Below are the code and all the weights of a small trained network. Each question names an input and a class and asks about switching units off, where a switched-off unit gives its printed mean instead of its output.

import numpy as np


def w(rows, s, z=0):
    codes = np.array(rows[::2]) - 128.0
    scale = np.full(codes.shape[1], s)
    scale[-1] = z or s
    return codes * scale


def f(y):
    return y / 2 * (1 + np.tanh(0.7978845608 * (y + 0.044715 * y**3)))


def log_softmax(a):
    a = a - a.max(-1, keepdims=True)
    return a - np.log(np.exp(a).sum(-1, keepdims=True))


def net(x, mask):
    res = np.array(x, float).reshape(1, 8) / 4 @ E
    y = f(res @ A[0][:, :-1].T + A[0][:, -1])
    res = res + np.where(mask, y, B[0][:, -1]) @ B[0][:, :-1]
    return log_softmax(res[-1] @ U[:, :-1].T + U[:, -1])


A, B = {}, {}
E = w([
[127,129,119],'x0',
[128,127,127],'x1',
[127,128,129],'x2',
[126,129,145],'x3',
[21,2,102],'x4',
[129,128,126],'x5',
[238,16,162],'x6',
[126,130,133],'x7',
],0.0055)
A[0] = w([
[230,41,128,58],'neuron 1',
[14,1,152,3],'neuron 2',
[188,203,134,33],'neuron 3',
[49,57,107,60],'neuron 4',
[9,218,109,2],'neuron 5',
[200,205,132,79],'neuron 6',
[229,39,128,63],'neuron 7',
[215,214,135,61],'neuron 8',
[233,37,127,55],'neuron 9',
[20,228,142,13],'neuron 10',
[227,219,132,52],'neuron 11',
[189,76,137,22],'neuron 12',
[41,49,117,52],'neuron 13',
],0.0061,0.008)
B[0] = w([
[84,181,120,136],'neuron 1',
[100,84,200,165],'neuron 2',
[40,63,151,48],'neuron 3',
[105,86,119,131],'neuron 4',
[68,190,105,102],'neuron 5',
[87,80,159,153],'neuron 6',
[87,186,127,147],'neuron 7',
[84,61,133,158],'neuron 8',
[84,185,124,141],'neuron 9',
[89,205,167,99],'neuron 10',
[83,48,113,170],'neuron 11',
[4,164,90,2],'neuron 12',
[103,82,130,139],'neuron 13',
],0.038,0.00095)
U = w([
[67,1,200,40],'0',
[46,219,134,1],'1',
[188,98,147,194],'2',
[189,102,152,201],'3',
[184,97,170,182],'4',
[185,99,133,158],'5',
[181,109,151,143],'6',
[182,99,123,108],'7',
],0.0077,0.0075)

Each question gives the input, the list of numbers given to net, and the class t.
The units are the neurons (one row each of A and B). Each row of codes is followed by its name. A weight is (code - 128) times the scale printed after its matrix; where a second scale follows, it is the last column's (A, B and U).
mask holds one flag per neuron, in row order. A switched-off neuron (its flag False) gives its mean, the last column of its row in B, instead of its output. The means were averaged over made-up inputs and are rounded, as every weight is.
A unit's drop is (log p(t) with every unit on - log p(t) with that unit switched off) / (log p(t) with every unit on - log p(t) with every unit switched off).
The circuit of an input: a set's keep is (log p(t) with only the set's units on - log p(t) with every unit switched off) / (log p(t) with every unit on - log p(t) with every unit switched off). Starting from the 12 units with the biggest drops (on a tie, the unit counted first), units are removed one at a time, each time the one whose removal leaves the highest keep (on an exact tie, the one counted first), for as long as the keep stays at least 0.8.
circuit, biggest first: the units of the circuit, biggest drop first
top k neurons: the k neurons with the biggest drops, biggest first
drop when u is switched off: that unit's drop, to one decimal
input [3,-6,-4,6,6,6,-8,4], class 1: top neuron -> (neuron 5)
input [-1,5,7,3,-4,1,-7,0], class 1: top 2 neurons -> (neuron 10; neuron 5)
input [1,-1,1,3,-8,-2,8,1], class 0: circuit, biggest first -> (neuron 11; neuron 8)
input [-5,8,-8,-7,8,2,-5,-5], class 0: circuit, biggest first -> (neuron 2; neuron 13)
input [6,0,-7,-3,-8,-1,7,-1], class 0: circuit, biggest first -> (neuron 11; neuron 8)
input [6,8,-6,-7,8,-1,-7,-8], class 0: circuit, biggest first -> (neuron 2; neuron 13)
input [1,-4,4,5,7,3,-3,0], class 0: drop when neuron 13 is switched off -> 0.4
input [1,1,-8,-4,8,3,7,3], class 0: drop when neuron 13 is switched off -> 0.2
input [-3,-6,5,3,-2,4,7,-6], class 1: drop when neuron 1 is switched off -> 0.2
input [-3,5,-6,4,4,-1,-7,-1], class 1: circuit, biggest first -> (neuron 5; neuron 10)
